Below are the code and all the weights of a small trained network. Each question names an input and a class and asks about switching units off, where a switched-off unit gives its printed mean instead of its output.

import numpy as np


def w(rows, s, z=0):
    codes = np.array(rows[::2]) - 128.0
    scale = np.full(codes.shape[1], s)
    scale[-1] = z or s
    return codes * scale


def f(y):
    return y / 2 * (1 + np.tanh(0.7978845608 * (y + 0.044715 * y**3)))


def log_softmax(a):
    a = a - a.max(-1, keepdims=True)
    return a - np.log(np.exp(a).sum(-1, keepdims=True))


def net(x, mask):
    res = np.array(x, float).reshape(1, 7) / 4 @ E
    y = f(res @ A[0][:, :-1].T + A[0][:, -1])
    res = res + np.where(mask, y, B[0][:, -1]) @ B[0][:, :-1]
    return log_softmax(res[-1] @ U[:, :-1].T + U[:, -1])


A, B = {}, {}
E = w([
[127,128,127,129,129,127,126,124,125,128],'x0',
[130,129,130,127,125,131,129,130,136,133],'x1',
[141,96,141,121,111,139,3,188,137,102],'x2',
[128,129,128,128,131,125,124,121,128,131],'x3',
[234,132,127,127,89,169,136,100,69,108],'x4',
[129,129,128,129,128,128,127,127,131,130],'x5',
[144,14,148,102,149,90,149,118,117,180],'x6',
],0.012)
A[0] = w([
[135,184,127,125,142,114,158,136,126,115,150],'n1',
[140,142,134,128,125,136,113,125,121,117,122],'n2',
[121,183,128,134,112,156,35,172,134,84,120],'n3',
[98,133,123,122,134,119,120,133,128,125,163],'n4',
[119,143,118,127,127,128,114,138,122,124,139],'n5',
[129,96,136,117,125,124,112,139,118,127,108],'n6',
[146,173,126,131,127,131,76,146,127,107,134],'n7',
[145,129,128,131,124,127,130,123,120,130,135],'n8',
[123,74,130,119,132,127,195,94,126,162,126],'n9',
[109,129,130,131,129,132,121,132,131,126,133],'n10',
[71,157,129,128,127,134,75,137,132,126,144],'n11',
[136,110,131,126,130,125,159,115,111,150,127],'n12',
[114,143,130,124,133,127,131,112,126,126,134],'n13',
[112,123,145,129,123,130,130,137,123,142,130],'n14',
[122,121,127,128,128,134,132,132,136,137,133],'n15',
[119,118,129,135,120,126,128,126,138,135,131],'n16',
[143,16,134,125,121,125,54,146,125,146,56],'n17',
[175,129,128,126,127,127,162,116,127,134,128],'n18',
[86,254,122,137,117,148,199,101,113,112,201],'n19',
[127,94,131,128,132,125,171,115,119,148,133],'n20',
[169,112,125,123,127,118,157,105,117,130,138],'n21',
[166,151,134,115,119,152,107,130,104,126,134],'n22',
[121,127,120,124,119,129,121,129,130,129,139],'n23',
[228,132,125,127,111,153,133,110,98,119,192],'n24',
[29,121,131,122,141,110,126,144,161,132,253],'n25',
[126,129,131,135,131,140,121,128,131,122,120],'n26',
[70,134,124,115,131,114,120,145,130,138,201],'n27',
[113,135,130,125,134,128,116,127,135,119,126],'n28',
[111,115,127,137,140,120,138,130,139,142,146],'n29',
[135,135,139,136,136,127,134,133,126,132,130],'n30',
[153,124,127,127,124,125,143,120,119,127,135],'n31',
[115,82,129,132,136,112,191,102,123,155,149],'n32',
[139,63,134,127,131,123,96,156,117,131,73],'n33',
[87,125,127,131,142,116,146,102,141,160,141],'n34',
],0.017,0.0077)
B[0] = w([
[160,122,114,135,138,129,131,108,157,119,166],'n1',
[135,135,117,130,106,125,117,122,126,109,144],'n2',
[72,164,132,157,101,121,64,169,51,109,243],'n3',
[116,139,136,139,127,139,127,149,153,150,154],'n4',
[130,135,129,144,133,134,104,138,123,126,142],'n5',
[150,125,120,123,133,137,143,127,145,136,151],'n6',
[120,155,106,121,107,117,75,117,106,62,190],'n7',
[133,126,128,131,137,127,133,124,107,122,140],'n8',
[67,142,144,75,107,126,137,142,84,133,214],'n9',
[117,125,135,142,128,137,125,139,135,136,137],'n10',
[96,125,147,211,154,159,112,184,103,164,188],'n11',
[117,128,140,110,127,122,151,146,84,143,167],'n12',
[136,125,132,124,127,124,131,133,145,128,136],'n13',
[125,131,127,121,121,125,125,124,145,135,134],'n14',
[125,132,122,122,141,113,126,128,127,127,132],'n15',
[119,129,118,126,133,125,135,132,135,123,133],'n16',
[221,109,119,167,164,128,171,92,217,140,224],'n17',
[147,115,150,138,142,134,163,147,72,155,170],'n18',
[231,89,128,169,164,137,166,101,236,145,250],'n19',
[94,125,131,79,123,130,132,139,97,138,180],'n20',
[140,123,158,129,131,138,176,142,78,160,177],'n21',
[151,146,98,115,105,109,100,93,118,82,176],'n22',
[131,134,128,136,128,130,123,133,131,130,133],'n23',
[193,114,117,128,112,144,133,72,39,86,244],'n24',
[54,144,133,130,127,105,116,188,255,158,242],'n25',
[127,132,126,129,131,126,115,128,121,124,130],'n26',
[87,132,150,154,146,132,123,163,175,154,188],'n27',
[120,124,126,149,126,137,121,141,125,141,137],'n28',
[107,127,120,97,125,127,121,117,157,111,152],'n29',
[124,122,123,123,134,126,129,122,122,128,129],'n30',
[139,128,137,131,136,136,144,130,97,141,151],'n31',
[56,116,119,27,114,113,141,106,131,124,211],'n32',
[177,112,123,132,152,136,157,116,176,135,178],'n33',
[111,129,101,70,110,105,117,106,178,94,176],'n34',
],0.029,0.017)
U = w([
[157,92,127,168,192,125,135,138,217,171,255],'0',
[238,69,117,162,158,166,157,62,110,119,197],'1',
[68,179,164,176,117,134,61,200,100,155,91],'2',
[139,166,114,143,67,138,67,115,31,74,38],'3',
[50,135,144,68,96,85,119,162,126,158,61],'4',
[123,100,183,93,101,154,155,123,3,161,13],'5',
],0.0063,0.00077)

Each question gives the input, the list of numbers given to net, and the class t.
The units are the neurons (one row each of A and B). Each row of codes is followed by its name. A weight is (code - 128) times the scale printed after its matrix; where a second scale follows, it is the last column's (A, B and U).
mask holds one flag per neuron, in row order. A switched-off neuron (its flag False) gives its mean, the last column of its row in B, instead of its output. The means were averaged over made-up inputs and are rounded, as every weight is.
A unit's drop is (log p(t) with every unit on - log p(t) with that unit switched off) / (log p(t) with every unit on - log p(t) with every unit switched off).
The circuit of an input: a set's keep is (log p(t) with only the set's units on - log p(t) with every unit switched off) / (log p(t) with every unit on - log p(t) with every unit switched off). Starting from the 12 units with the biggest drops (on a tie, the unit counted first), units are removed one at a time, each time the one whose removal leaves the highest keep (on an exact tie, the one counted first), for as long as the keep stays at least 0.8.
units of the circuit, in order: the units of the circuit, biggest drop first
k most important neurons: the k neurons with the biggest drops, biggest first
drop of u: that unit's drop, to one decimal
input [-3,5,8,4,-2,-7,-1], class 2: units of the circuit, in order => [n3]
input [-1,-5,1,-4,-5,0,-7], class 2: 3 most important neurons => [n3, n17, n11]
input [-8,6,1,7,-8,-1,-3], class 2: 2 most important neurons => [n17, n11]
input [-4,7,0,4,5,4,-8], class 1: 2 most important neurons => [n19, n9]
input [-4,-2,1,-7,4,-1,6], class 1: 2 most important neurons => [n17, n3]
input [6,4,0,6,-7,7,7], class 4: 2 most important neurons => [n19, n32]
input [-2,-8,7,8,0,-6,-4], class 2: 2 most important neurons => [n24, n11]
input [-2,5,-1,-3,6,-1,0], class 1: 2 most important neurons => [n3, n9]
input [-8,5,-6,8,2,-6,1], class 5: 2 most important neurons => [n17, n9]
input [0,-7,0,4,0,0,8], class 4: 2 most important neurons => [n19, n9]
input [3,6,-7,3,1,8,7], class 5: 2 most important neurons => [n25, n21]
input [-3,-7,0,-3,4,-8,7], class 5: 2 most important neurons => [n19, n9]
input [5,7,1,-2,-4,-3,0], class 2: 4 most important neurons => [n19, n17, n33, n32]
input [2,-8,-3,-6,0,1,1], class 4: units of the circuit, in order => [n17]
input [-1,-1,-7,-3,0,-7,5], class 4: 2 most important neurons => [n32, n24]
input [8,0,-2,-5,1,-8,2], class 5: drop of n25 => 0.5
input [8,-7,3,-7,4,-8,0], class 3: drop of n19 => 1.3
input [3,5,5,-3,-2,-6,0], class 2: drop of n19 => 1.8
